Below are the code and all the weights of a small trained network. Each question names an input and a class and asks about switching units off, where a switched-off unit gives its printed mean instead of its output.

import numpy as np


def w(rows, s, z=0):
    codes = np.array(rows[::2]) - 128.0
    scale = np.full(codes.shape[1], s)
    scale[-1] = z or s
    return codes * scale


def f(y):
    return np.maximum(y, 0)


def log_softmax(a):
    a = a - a.max(-1, keepdims=True)
    return a - np.log(np.exp(a).sum(-1, keepdims=True))


def net(x, mask):
    res = np.array(x, float).reshape(1, 5) / 4 @ E
    y = f(res @ A[0][:, :-1].T + A[0][:, -1])
    res = res + np.where(mask, y, B[0][:, -1]) @ B[0][:, :-1]
    return log_softmax(res[-1] @ U[:, :-1].T + U[:, -1])


A, B = {}, {}
E = w([
[119,127,117,133,124,120,125],'x0',
[170,148,106,99,132,84,192],'x1',
[186,126,121,132,150,139,154],'x2',
[132,109,40,124,2,100,129],'x3',
[151,163,106,94,158,122,56],'x4',
],0.0096)
A[0] = w([
[177,83,87,168,28,102,119,165],'neuron 1',
[83,79,161,156,118,138,202,82],'neuron 2',
[142,186,136,66,181,105,81,4],'neuron 3',
[81,173,173,157,216,57,158,207],'neuron 4',
[116,108,159,72,238,107,89,136],'neuron 5',
[254,125,76,103,186,56,147,191],'neuron 6',
[100,156,213,129,215,140,145,158],'neuron 7',
[67,101,163,221,105,152,208,125],'neuron 8',
[120,98,111,171,138,195,55,238],'neuron 9',
[78,81,51,111,125,99,120,77],'neuron 10',
[140,54,163,129,101,177,205,44],'neuron 11',
[143,62,93,169,165,129,26,156],'neuron 12',
[29,142,178,208,125,171,50,232],'neuron 13',
],0.0084,0.0024)
B[0] = w([
[175,115,119,54,97,54,99,254],'neuron 1',
[179,137,73,169,234,11,73,183],'neuron 2',
[182,120,85,132,119,65,87,190],'neuron 3',
[145,91,41,82,39,101,143,232],'neuron 4',
[251,127,114,33,119,95,110,234],'neuron 5',
[119,114,62,118,158,115,195,234],'neuron 6',
[253,114,113,36,45,131,135,249],'neuron 7',
[177,187,150,67,161,91,72,211],'neuron 8',
[139,186,122,107,179,106,204,215],'neuron 9',
[116,150,106,45,69,103,149,181],'neuron 10',
[118,114,124,102,187,80,55,174],'neuron 11',
[133,187,138,136,136,36,182,196],'neuron 12',
[175,144,9,84,111,114,216,254],'neuron 13',
],0.0063,0.0065)
U = w([
[162,185,79,140,82,127,154,240],'0',
[160,142,90,112,72,144,115,254],'1',
[163,185,127,131,143,52,18,202],'2',
[129,100,86,77,93,170,137,252],'3',
[201,135,129,106,4,138,81,3],'4',
[73,151,254,103,109,232,113,35],'5',
[62,166,144,231,170,181,93,2],'6',
],0.0066,0.003)

Each question gives the input, the list of numbers given to net, and the class t.
The units are the neurons (one row each of A and B). Each row of codes is followed by its name. A weight is (code - 128) times the scale printed after its matrix; where a second scale follows, it is the last column's (A, B and U).
mask holds one flag per neuron, in row order. A switched-off neuron (its flag False) gives its mean, the last column of its row in B, instead of its output. The means were averaged over made-up inputs and are rounded, as every weight is.
A unit's drop is (log p(t) with every unit on - log p(t) with that unit switched off) / (log p(t) with every unit on - log p(t) with every unit switched off).
The circuit of an input: a set's keep is (log p(t) with only the set's units on - log p(t) with every unit switched off) / (log p(t) with every unit on - log p(t) with every unit switched off). Starting from the 12 units with the biggest drops (on a tie, the unit counted first), units are removed one at a time, each time the one whose removal leaves the highest keep (on an exact tie, the one counted first), for as long as the keep stays at least 0.8.
circuit, biggest first: the units of the circuit, biggest drop first
unit that matters most: the unit with the biggest drop
k most important neurons: the k neurons with the biggest drops, biggest first
drop of u: that unit's drop, to one decimal
input [1,-8,-5,-7,0], class 0: 2 most important neurons -> neuron 13; neuron 9
input [-5,5,-3,-4,-6], class 2: unit that matters most -> neuron 2
input [1,2,7,-3,-7], class 2: circuit, biggest first -> neuron 2; neuron 11
input [-4,-7,0,-4,3], class 0: circuit, biggest first -> neuron 13; neuron 9
input [-1,-1,-3,-1,-6], class 2: 3 most important neurons -> neuron 2; neuron 8; neuron 11
input [7,-1,-5,-8,0], class 4: 3 most important neurons -> neuron 7; neuron 5; neuron 4
input [2,5,-7,1,-7], class 2: 2 most important neurons -> neuron 2; neuron 8
input [4,1,-2,-8,-4], class 4: 3 most important neurons -> neuron 7; neuron 4; neuron 5
input [3,2,2,-2,-7], class 2: 4 most important neurons -> neuron 2; neuron 8; neuron 11; neuron 13
input [-4,-3,1,-8,5], class 4: drop of neuron 7 -> 0.5
input [4,-6,-6,-3,3], class 0: drop of neuron 13 -> 0.5
input [-2,5,1,3,-7], class 2: drop of neuron 8 -> 0.1
input [3,-1,-6,5,-8], class 2: drop of neuron 2 -> 0.3
input [3,1,4,2,-4], class 2: unit that matters most -> neuron 13
